array([[34, 32, 35, 33, 28, 34, 29, 34],
       [43, 37, 36, 32, 28, 37, 33, 34],
       [38, 41, 46, 32, 33, 39, 37, 38],
       [26, 35, 41, 38, 32, 29, 35, 40],
       [45, 41, 34, 31, 23, 29, 33, 36],
       [35, 38, 35, 49, 32, 39, 39, 25],
       [33, 20, 40, 34, 38, 42,  1, 37],
       [26, 32, 37, 30, 27, 28, 23, 38],
       [24, 27, 24, 30, 30, 47, 19, 41],
       [28, 40, 42, 39, 35, 37, 37, 30],
       [30, 46, 27, 37, 17, 13, 78, 44]])
The entry just right of the smallest entry -> 37
Read off the largest entry.
Answer: 78
Read off the first entry on the main diagonal.
Answer: 34
The third entry, reading row by row: 35
Read off the entry just left of the largest entry.
Answer: 13
Read off the entry in the top-right corner.
Answer: 34
Read off the second entry on the diagonal from the top-right corner.
Answer: 33
Read off the last entry, reading row by row.
Answer: 44
Read off the entry directly above the largest entry.
Answer: 37
Read off the entry directly below 20.
Answer: 32
The top entry of the column that holds the smallest entry is 29
The smallest entry in the first column is 24
Read off the 3rd smallest entry.
Answer: 17
Read off the entry directly above 31.
Answer: 38
Read off the 2nd entry in reading order.
Answer: 32
Read off the smallest entry.
Answer: 1
The 2nd entry on the main diagonal: 37
Read off the entry directly above 1.
Answer: 39
Read off the third entry on the main diagonal.
Answer: 46
The entry just left of the smallest entry -> 42
The bottom-left entry -> 30
Read off the entry directly below the smallest entry.
Answer: 23
The entry directly above 25 is 36
Read off the second largest entry.
Answer: 49
Read off the first entry of the smallest entry's row.
Answer: 33

[[ -8 -12  -3   4   1 -10  -4  -1   6   3  -4  18  -5]
 [  3  11 -43  -7  30 -22 -19   6 -36  13  25 -24  25]]
Indices start at 0.
Which number is the entry in the bottom-right corner?
Answer: 25
Which number is the top-right entry?
Answer: -5
The entry just left of the largest entry -> -7
Which number is the entry in row 0 and column 2?
Answer: -3
Which number is the entry in row 1 and column 0?
Answer: 3
The entry in the top-left corner: -8
Which number is the entry just right of -8?
Answer: -12
Which number is the top entry of the column that holds the largest entry?
Answer: 1
Which number is the bottom entry of the column that holds the largest entry?
Answer: 30
Which number is the entry just left of -5?
Answer: 18

B =
-7.17,9.40,51.88,38.63,29.10,-48.89,-23.77,6.60
20.68,-79.62,84.99,36.58,-35.22,-110.47,111.47,48.37
3.14,-10.85,55.27,17.05,55.54,-84.86,-30.53,16.62
-1.45,-103.57,63.04,-64.77,50.03,-90.35,29.76,3.93
-37.38,25.32,-130.62,-38.29,-59.24,28.40,-75.16,-24.89
-13.53,-82.08,-4.44,-141.84,84.08,8.66,-108.54,-65.73
46.52,-25.96,60.49,194.56,-245.23,-104.55,290.27,198.92
-3.92,-15.91,111.45,-7.78,100.60,-68.36,-46.86,-14.46
-120.15,-52.01,-195.00,-233.51,67.67,125.35,-216.91,-231.55
-6.08,0.59,83.71,-39.01,174.75,-105.60,-123.30,-15.15
Find the entry in the top-left corner.
Answer: -7.17
Find the entry just right of -195.00.
Answer: -233.51
Find the second entry, reading row by row.
Answer: 9.40
The third largest entry is 194.56
Find the entry just right of -233.51.
Answer: 67.67
Find the entry in the top-right corner.
Answer: 6.60
Find the 2nd largest entry.
Answer: 198.92
The entry directly above 125.35 -> -68.36
Find the entry just right of -15.91.
Answer: 111.45
Find the fifth entry in reading order.
Answer: 29.10
Find the entry directly below -110.47.
Answer: -84.86
The bottom entry of the column that holds the smallest entry is 174.75
The last entry, reading row by row -> -15.15
Find the bottom-left entry.
Answer: -6.08
Find the entry just left of -4.44.
Answer: -82.08
Find the third-last entry, reading row by row.
Answer: -105.60
The entry just left of -233.51: -195.00
Find the bottom entry of the column that holds the largest entry.
Answer: -123.30
Find the maximum.
Answer: 290.27
Find the smallest entry in the last column.
Answer: -231.55
The entry just right of 51.88: 38.63
Find the 2nd entry on the diagonal from the top-right corner.
Answer: 111.47
Find the third entry on the main diagonal.
Answer: 55.27
Find the entry just right of -1.45.
Answer: -103.57
Find the second entry on the main diagonal.
Answer: -79.62
Find the entry just right of -245.23.
Answer: -104.55
Find the entry directly above 3.14.
Answer: 20.68
The entry directly above the largest entry is -108.54
Find the entry directly below -30.53.
Answer: 29.76

a =
-19  -10   20  -22  -18  -13   28   -1   20  -25  -10  -20    8
-13  -32   -3  -10  -27  -15   24   -1   21  -21  -19    1   -1
 -5   13  -26   13   33   12    9  -34   -4  -24   -9   10   30
 -3   12   -4   22   -1    5  -20    9  -31   34   20   18   11
 -3   -9  -34    4   12    2    6  -24   16  -23  -26   30   18
-23   21   34  -18    1  -11   12    6    6   -9    9  -17   31
  0  -17  -18  -12   10  -10   -1   -8   39  -25  -29   14    4
 15   21   -7   11   14   24    6  -21  -27  -12   16  -32  -12
The top-left entry is -19
The second-last entry, reading row by row -> -32
The last entry, reading row by row is -12
The entry in the bottom-left corner is 15
The third entry on the diagonal from the top-right corner -> -9
The smallest entry in the first row: -25
The largest entry in the first row -> 28
The 4th-last entry, reading row by row -> -12
Read off the 3rd entry from the end, reading row by row.
16
The bottom entry of the column that holds the largest entry -> -27
The largest entry in the last column: 31
The entry just left of the largest entry: -8
Read off the top-right entry.
8
Read off the last entry in the row that holds the largest entry.
4
Read off the entry just right of the largest entry.
-25
The entry directly above the largest entry: 6
The 4th entry in reading order is -22
The second entry on the diagonal from the top-right corner: 1

x = [-27  -1 -13   4 -25 -16   4   6  -7  17  23  -7 -23 -15   6 -31]
The entry just right of -27: -1
The entry just left of the smallest entry is 6

-1.3  -1.0  -0.7   1.5  -0.5   0.8   0.0  -1.1   1.6   1.2  -1.0  -0.6  -0.2  -0.2  -0.1
The second entry from the right?
Answer: -0.2
The last entry?
Answer: -0.1
The second entry from the left?
Answer: -1.0
The centre entry -> -1.1
The first entry from the left?
Answer: -1.3
The 3rd entry from the right?
Answer: -0.2
The entry just right of the largest entry is 1.2
The entry just right of 0.8?
Answer: 0.0
The 3rd entry from the left -> -0.7
